Below is a small trained network, with its code and all its weights. Each question gives an input and a class and asks what happens when units are switched off, that is, made to give their printed mean instead of their output.

import numpy as np


def w(rows, s, z=0):
    codes = np.array(rows[::2]) - 128.0
    scale = np.full(codes.shape[1], s)
    scale[-1] = z or s
    return codes * scale


def f(y):
    return np.maximum(y, 0)


def log_softmax(a):
    a = a - a.max(-1, keepdims=True)
    return a - np.log(np.exp(a).sum(-1, keepdims=True))


def net(x, mask):
    res = np.array(x, float).reshape(1, 6) / 4 @ E
    y = f(res @ A[0][:, :-1].T + A[0][:, -1])
    res = res + np.where(mask, y, B[0][:, -1]) @ B[0][:, :-1]
    return log_softmax(res[-1] @ U[:, :-1].T + U[:, -1])


A, B = {}, {}
E = w([
[24,89,206,172],'x0',
[233,157,254,76],'x1',
[128,126,129,129],'x2',
[128,126,129,129],'x3',
[43,252,135,85],'x4',
[175,187,139,249],'x5',
],0.0044)
A[0] = w([
[194,9,133,157,15],'n1',
[131,126,126,119,235],'n2',
[159,53,129,150,24],'n3',
[166,145,76,119,72],'n4',
[168,160,194,77,61],'n5',
[113,172,146,137,114],'n6',
[186,146,43,95,73],'n7',
[76,143,168,142,112],'n8',
[102,120,84,143,65],'n9',
[78,225,124,93,44],'n10',
[146,158,128,188,54],'n11',
[142,98,128,137,194],'n12',
[80,93,185,155,67],'n13',
[113,122,92,145,47],'n14',
[110,137,63,120,124],'n15',
[148,171,130,199,44],'n16',
[144,133,156,117,51],'n17',
[189,148,112,88,114],'n18',
[132,132,123,122,253],'n19',
[97,54,118,5,12],'n20',
[106,120,88,141,73],'n21',
[169,152,73,113,65],'n22',
[82,109,50,148,29],'n23',
[170,131,190,103,67],'n24',
[93,198,146,100,39],'n25',
[121,115,98,73,125],'n26',
[91,107,162,150,80],'n27',
[119,122,134,79,105],'n28',
[104,189,133,111,31],'n29',
[121,145,133,188,127],'n30',
[149,166,129,200,43],'n31',
[171,133,204,91,31],'n32',
[109,184,132,113,47],'n33',
[160,184,115,176,108],'n34',
[113,106,127,88,202],'n35',
[99,105,164,157,83],'n36',
[119,124,103,124,119],'n37',
[96,113,57,159,40],'n38',
[149,78,129,141,47],'n39',
[170,141,201,100,26],'n40',
[138,141,136,173,81],'n41',
[102,117,90,148,68],'n42',
[153,138,125,117,132],'n43',
[107,72,184,147,122],'n44',
],0.011,0.0057)
B[0] = w([
[117,106,1,94,174],'n1',
[136,175,125,187,235],'n2',
[120,109,45,127,144],'n3',
[96,155,151,85,150],'n4',
[79,67,145,170,171],'n5',
[131,131,88,137,155],'n6',
[62,162,155,49,180],'n7',
[114,183,157,104,164],'n8',
[110,101,143,150,140],'n9',
[122,107,24,94,172],'n10',
[184,100,136,108,144],'n11',
[128,164,112,168,193],'n12',
[96,148,151,54,154],'n13',
[109,107,137,153,131],'n14',
[108,110,156,170,172],'n15',
[197,90,145,109,150],'n16',
[108,102,141,149,130],'n17',
[103,192,147,93,181],'n18',
[137,183,126,201,255],'n19',
[252,67,167,64,167],'n20',
[111,102,143,150,139],'n21',
[95,154,155,74,153],'n22',
[98,69,153,170,152],'n23',
[100,73,139,158,161],'n24',
[121,119,45,109,152],'n25',
[177,122,140,134,166],'n26',
[105,146,148,81,144],'n27',
[170,135,131,130,150],'n28',
[114,126,58,123,140],'n29',
[182,121,151,130,167],'n30',
[196,91,139,105,149],'n31',
[96,63,155,169,158],'n32',
[114,122,72,118,140],'n33',
[188,110,162,119,172],'n34',
[166,163,126,171,203],'n35',
[107,155,139,81,145],'n36',
[115,123,136,141,141],'n37',
[88,84,158,157,150],'n38',
[123,120,73,133,136],'n39',
[91,67,151,165,154],'n40',
[163,123,138,107,141],'n41',
[104,102,145,151,140],'n42',
[121,153,137,127,153],'n43',
[106,191,161,98,170],'n44',
],0.039,0.0057)
U = w([
[74,40,126,170,109],'0',
[134,134,91,145,207],'1',
[121,99,2,102,107],'2',
[133,135,103,147,183],'3',
[201,87,126,94,107],'4',
[70,154,130,64,97],'5',
[126,111,96,129,12],'6',
],0.0077,0.011)

Each question gives the input, the list of numbers given to net, and the class t.
The units are the neurons (one row each of A and B). Each row of codes is followed by its name. A weight is (code - 128) times the scale printed after its matrix; where a second scale follows, it is the last column's (A, B and U).
mask holds one flag per neuron, in row order. A switched-off neuron (its flag False) gives its mean, the last column of its row in B, instead of its output. The means were averaged over made-up inputs and are rounded, as every weight is.
A unit's drop is (log p(t) with every unit on - log p(t) with that unit switched off) / (log p(t) with every unit on - log p(t) with every unit switched off).
The circuit of an input: a set's keep is (log p(t) with only the set's units on - log p(t) with every unit switched off) / (log p(t) with every unit on - log p(t) with every unit switched off). Starting from the 12 units with the biggest drops (on a tie, the unit counted first), units are removed one at a time, each time the one whose removal leaves the highest keep (on an exact tie, the one counted first), for as long as the keep stays at least 0.8.
units of the circuit, in order: the units of the circuit, biggest drop first
most important unit: the unit with the biggest drop
k most important neurons: the k neurons with the biggest drops, biggest first
drop of u: that unit's drop, to one decimal
input [-3,1,4,-1,-5,4], class 2: most important unit -> n1
input [6,6,3,4,-4,-3], class 0: units of the circuit, in order -> (n32; n24)
input [6,-1,-5,3,-4,-4], class 5: units of the circuit, in order -> (n44; n13)
input [0,4,0,6,7,0], class 2: 2 most important neurons -> (n10; n25)
input [-5,7,-4,-6,5,8], class 4: 2 most important neurons -> (n34; n16)
input [-8,-6,-4,-1,4,-8], class 4: 2 most important neurons -> (n20; n26)
input [-3,7,-6,2,7,7], class 0: units of the circuit, in order -> (n5; n40)
input [-8,2,-7,4,5,-6], class 5: 3 most important neurons -> (n7; n18; n22)
input [-2,-8,2,1,-8,7], class 0: units of the circuit, in order -> (n38; n23)
input [6,0,1,3,-7,0], class 2: 2 most important neurons -> (n1; n3)
input [8,5,-3,-1,-3,7], class 5: 2 most important neurons -> (n44; n13)
input [3,-5,4,-1,-2,-4], class 0: 3 most important neurons -> (n23; n38; n18)
input [-8,2,-7,-4,-5,-7], class 5: 4 most important neurons -> (n7; n18; n22; n4)
input [-1,-3,6,-5,8,-1], class 2: units of the circuit, in order -> (n10)
input [-7,-6,2,5,3,-2], class 5: 3 most important neurons -> (n7; n22; n4)
input [6,-8,1,7,0,0], class 0: 2 most important neurons -> (n23; n38)
input [8,1,-7,-6,-2,5], class 5: 2 most important neurons -> (n13; n44)
input [3,8,-4,-1,-8,-2], class 0: 2 most important neurons -> (n32; n40)
input [0,-2,-3,4,4,-5], class 4: 3 most important neurons -> (n20; n26; n12)
input [2,-5,-7,-2,7,4], class 2: most important unit -> n10
input [-4,4,-1,3,-4,-7], class 4: 2 most important neurons -> (n20; n26)
input [-4,-2,-2,2,-8,1], class 2: drop of n1 -> 0.5
input [-8,-3,-6,-7,-3,2], class 5: drop of n7 -> 0.3
input [-8,-1,1,-4,0,0], class 5: drop of n7 -> 0.3
input [-3,4,-6,-3,-7,5], class 2: drop of n3 -> 0.1
